Below are the code and all the weights of a small trained network. Each question names an input and a target symbol and asks about switching units off, where a switched-off unit gives its printed mean instead of its output.

import numpy as np


def w(rows, s, z=0):
    codes = np.array(rows[::2]) - 128.0
    scale = np.full(codes.shape[1], s)
    scale[-1] = z or s
    return codes * scale


def f(y):
    return np.maximum(y, 0)


def softmax(a):
    e = np.exp(a - a.max(-1, keepdims=True))
    return e / e.sum(-1, keepdims=True)


def log_softmax(a):
    a = a - a.max(-1, keepdims=True)
    return a - np.log(np.exp(a).sum(-1, keepdims=True))


def net(x, mask):
    ids = ['ΓΨΩεζηξπσ'.index(c) for c in x.split()]
    T = len(ids)
    res = E[ids] + P[:T]
    u = 0
    for l in range(2):
        r = res
        for j in range(3):
            rows = slice(2 * j, 2 * j + 2)
            q, k, v = (r @ M[l][rows].T for M in (Q, K, V))
            z = softmax(np.where(np.tri(T) > 0, q @ k.T / 2**0.5, -1e9)) @ v
            o = O[l][rows]
            res = res + np.where(mask[u + j], z, o[:, -1]) @ o[:, :-1]
        u += 3
        y = f(res @ A[l][:, :-1].T + A[l][:, -1])
        res = res + np.where(mask[u : u + 16], y, B[l][:, -1]) @ B[l][:, :-1]
        u += 16
    return log_softmax(res[-1] @ U[:, :-1].T + U[:, -1])


Q, K, V, O, A, B = {}, {}, {}, {}, {}, {}
E = w([
[70,94,170,92],'Γ',
[169,213,88,77],'Ψ',
[94,74,161,110],'Ω',
[95,196,158,64],'ε',
[126,167,143,9],'ζ',
[99,129,71,127],'η',
[134,99,88,130],'ξ',
[165,121,171,90],'π',
[134,76,234,62],'σ',
],0.012)
P = w([
[130,64,157,255],'0',
[132,109,63,92],'1',
[134,89,63,77],'2',
[157,96,76,86],'3',
[162,56,79,84],'4',
[171,56,92,84],'5',
[187,29,84,85],'6',
[183,72,110,87],'7',
[185,112,122,87],'8',
],0.0052)
Q[0] = w([
[114,197,150,178],'L0H1',
[59,96,28,116],'L0H1',
[121,97,145,118],'L0H2',
[140,147,136,254],'L0H2',
[163,44,50,52],'L0H3',
[135,177,204,215],'L0H3',
],0.015)
K[0] = w([
[75,211,177,75],'L0H1',
[111,95,8,168],'L0H1',
[112,159,147,114],'L0H2',
[155,95,4,33],'L0H2',
[237,98,152,155],'L0H3',
[60,174,132,132],'L0H3',
],0.015)
V[0] = w([
[238,165,251,144],'L0H1',
[181,116,77,215],'L0H1',
[88,154,8,27],'L0H2',
[50,198,162,180],'L0H2',
[127,148,245,2],'L0H3',
[64,187,181,141],'L0H3',
],0.0094)
O[0] = w([
[214,46,41,171,22],'L0H1',
[189,165,172,164,90],'L0H1',
[160,171,191,45,68],'L0H2',
[54,178,160,216,68],'L0H2',
[120,102,1,76,252],'L0H3',
[96,97,110,162,41],'L0H3',
],0.0071,0.0033)
A[0] = w([
[102,30,168,117,66],'L0N1',
[156,116,162,66,255],'L0N2',
[125,175,136,91,19],'L0N3',
[60,39,193,112,128],'L0N4',
[221,124,142,153,82],'L0N5',
[80,139,85,151,130],'L0N6',
[123,163,87,51,28],'L0N7',
[133,159,191,122,73],'L0N8',
[155,100,101,113,140],'L0N9',
[94,237,76,105,74],'L0N10',
[208,65,162,119,53],'L0N11',
[98,89,120,129,191],'L0N12',
[168,56,120,43,191],'L0N13',
[144,173,193,73,149],'L0N14',
[49,117,151,95,158],'L0N15',
[202,98,122,254,163],'L0N16',
],0.0068,0.0019)
B[0] = w([
[205,152,38,135,164],'L0N1',
[89,216,113,131,216],'L0N2',
[101,89,114,188,144],'L0N3',
[178,115,15,228,176],'L0N4',
[197,185,114,128,135],'L0N5',
[114,146,73,117,146],'L0N6',
[68,7,208,144,197],'L0N7',
[105,94,182,136,141],'L0N8',
[135,157,148,79,167],'L0N9',
[125,74,23,237,171],'L0N10',
[145,183,90,48,147],'L0N11',
[147,138,89,92,167],'L0N12',
[38,211,136,85,254],'L0N13',
[147,181,125,202,176],'L0N14',
[189,181,68,184,182],'L0N15',
[175,39,236,1,140],'L0N16',
],0.0076,0.0065)
Q[1] = w([
[189,35,160,143],'L1H1',
[198,139,185,232],'L1H1',
[90,42,177,94],'L1H2',
[154,140,202,219],'L1H2',
[166,122,167,52],'L1H3',
[87,251,76,192],'L1H3',
],0.011)
K[1] = w([
[12,178,106,122],'L1H1',
[153,194,81,142],'L1H1',
[189,124,62,170],'L1H2',
[115,62,162,214],'L1H2',
[219,142,110,100],'L1H3',
[7,82,188,59],'L1H3',
],0.013)
V[1] = w([
[99,212,89,96],'L1H1',
[239,138,113,91],'L1H1',
[186,137,9,160],'L1H2',
[25,117,83,199],'L1H2',
[230,118,61,109],'L1H3',
[162,56,87,193],'L1H3',
],0.014)
O[1] = w([
[143,81,215,126,99],'L1H1',
[145,211,136,186,238],'L1H1',
[248,143,149,80,254],'L1H2',
[191,58,118,193,141],'L1H2',
[97,201,175,107,158],'L1H3',
[183,187,96,112,55],'L1H3',
],0.011,0.007)
A[1] = w([
[113,100,175,111,56],'L1N1',
[190,188,178,177,32],'L1N2',
[113,180,128,172,28],'L1N3',
[68,173,74,103,110],'L1N4',
[114,151,118,169,77],'L1N5',
[116,59,58,108,142],'L1N6',
[126,143,158,187,206],'L1N7',
[185,120,120,48,154],'L1N8',
[178,81,145,142,163],'L1N9',
[156,192,88,163,68],'L1N10',
[181,130,161,148,253],'L1N11',
[163,120,90,124,14],'L1N12',
[109,131,127,7,151],'L1N13',
[190,123,255,215,117],'L1N14',
[68,121,130,112,107],'L1N15',
[117,133,108,112,97],'L1N16',
],0.0069,0.0047)
B[1] = w([
[153,117,99,82,147],'L1N1',
[94,18,161,88,212],'L1N2',
[101,32,173,121,176],'L1N3',
[31,79,70,159,233],'L1N4',
[141,97,169,119,154],'L1N5',
[170,144,100,202,192],'L1N6',
[145,176,195,134,173],'L1N7',
[181,152,130,172,247],'L1N8',
[121,134,167,157,183],'L1N9',
[109,76,148,39,253],'L1N10',
[125,249,182,176,221],'L1N11',
[164,70,154,59,159],'L1N12',
[119,79,55,194,233],'L1N13',
[90,110,242,115,168],'L1N14',
[148,150,94,150,173],'L1N15',
[134,110,127,125,144],'L1N16',
],0.011,0.0077)
U = w([
[130,121,153,173,189],'Γ',
[153,148,74,86,210],'Ψ',
[140,150,140,67,99],'Ω',
[127,2,158,71,4],'ε',
[94,100,156,34,62],'ζ',
[124,57,107,152,84],'η',
[83,218,161,150,220],'ξ',
[78,132,107,91,165],'π',
[152,141,135,160,54],'σ',
],0.0056,0.0029)

Each question gives the input, a string of symbols that net reads in full, and the target symbol t.
The units are the heads (2 rows each of Q, K, V and O) and the neurons (one row each of A and B). Each row of codes is followed by its name. A weight is (code - 128) times the scale printed after its matrix; where a second scale follows, it is the last column's (O, A, B and U).
mask holds one flag per unit, layer by layer, with each layer's heads first. A switched-off unit (its flag False) gives its mean, the last column of its rows in O or B, instead of its output. The means were averaged over made-up inputs and are rounded, as every weight is.
A unit's drop is (log p(t) with every unit on - log p(t) with that unit switched off) / (log p(t) with every unit on - log p(t) with every unit switched off).
The circuit of an input: a set's keep is (log p(t) with only the set's units on - log p(t) with every unit switched off) / (log p(t) with every unit on - log p(t) with every unit switched off). Starting from the 12 units with the biggest drops (on a tie, the unit counted first), units are removed one at a time, each time the one whose removal leaves the highest keep (on an exact tie, the one counted first), for as long as the keep stays at least 0.8.
units of the circuit, in order: the units of the circuit, biggest drop first
most important unit: the unit with the biggest drop
top k neurons: the k neurons with the biggest drops, biggest first
top k neurons in layer l: the k neurons of layer l with the biggest drops, biggest first
which heads matter: for each layer, one digit per head in row order, 1 if its drop is at least 0.15 and else 0, layers parted by /
input ζ Γ π, target ε: units of the circuit, in order	[L1H1]
input ζ ε Ψ, target ε: top 2 neurons	[L0N13; L0N4]
input Ψ Ψ π π Ω Ω, target ξ: units of the circuit, in order	[L0H1; L1H3; L1N10; L1N2]
input π Γ Ψ Ω π Ψ, target ζ: top 4 neurons	[L0N16; L1N10; L1N2; L1N3]
input ε Ω η, target Γ: which heads matter	110 / 110
input ξ ξ ε π Γ Ω π, target π: top 2 neurons	[L1N4; L0N13]
input η π Ψ Ψ, target η: which heads matter	001 / 111
input π Ψ Ψ Ψ Ω Ω ζ, target ζ: top 4 neurons in layer 1	[L1N10; L1N2; L1N3; L1N6]
input Ω ζ σ σ η ξ, target Ψ: top 2 neurons in layer 0	[L0N16; L0N13]
input Ω π ζ ε Ω, target Ψ: which heads matter	111 / 100
input Ψ ξ Γ Γ π, target ξ: top 3 neurons in layer 0	[L0N13; L0N16; L0N7]
input σ Ψ ζ ζ σ, target Ψ: which heads matter	111 / 010
input σ ε Ω Ψ Γ, target Ω: which heads matter	111 / 111
input Ψ Ω ε Ψ η Ω σ ξ, target ξ: top neuron in layer 1	[L1N10]
input ξ η π Ψ, target π: top 2 neurons	[L0N16; L1N4]
input Ψ Ψ Ω Ψ η Ψ, target ξ: which heads matter	110 / 100
input Γ π ε ξ σ, target Ψ: which heads matter	101 / 000
input Ψ σ Ω Ω η ζ, target ξ: top 2 neurons	[L0N16; L0N7]
input η Ψ σ, target η: top 3 neurons	[L1N13; L0N13; L1N11]
input η Ω π Ψ π, target η: top 2 neurons in layer 0	[L0N13; L0N2]
input η π ζ π, target η: most important unit	L0H3
input Ω ζ σ π ζ, target Ψ: which heads matter	111 / 110
input Ψ ε η σ Ω Ω ε ξ, target ξ: top 2 neurons in layer 0	[L0N16; L0N13]
input ζ Γ Ψ ε, target ε: which heads matter	010 / 101
input π ε Ω ξ, target ζ: which heads matter	110 / 101
input ζ π Γ ξ Γ ζ η, target ε: top 2 neurons	[L0N13; L1N11]
input σ ε Ψ σ Ω Ω, target Ω: top 3 neurons	[L0N1; L0N16; L1N10]
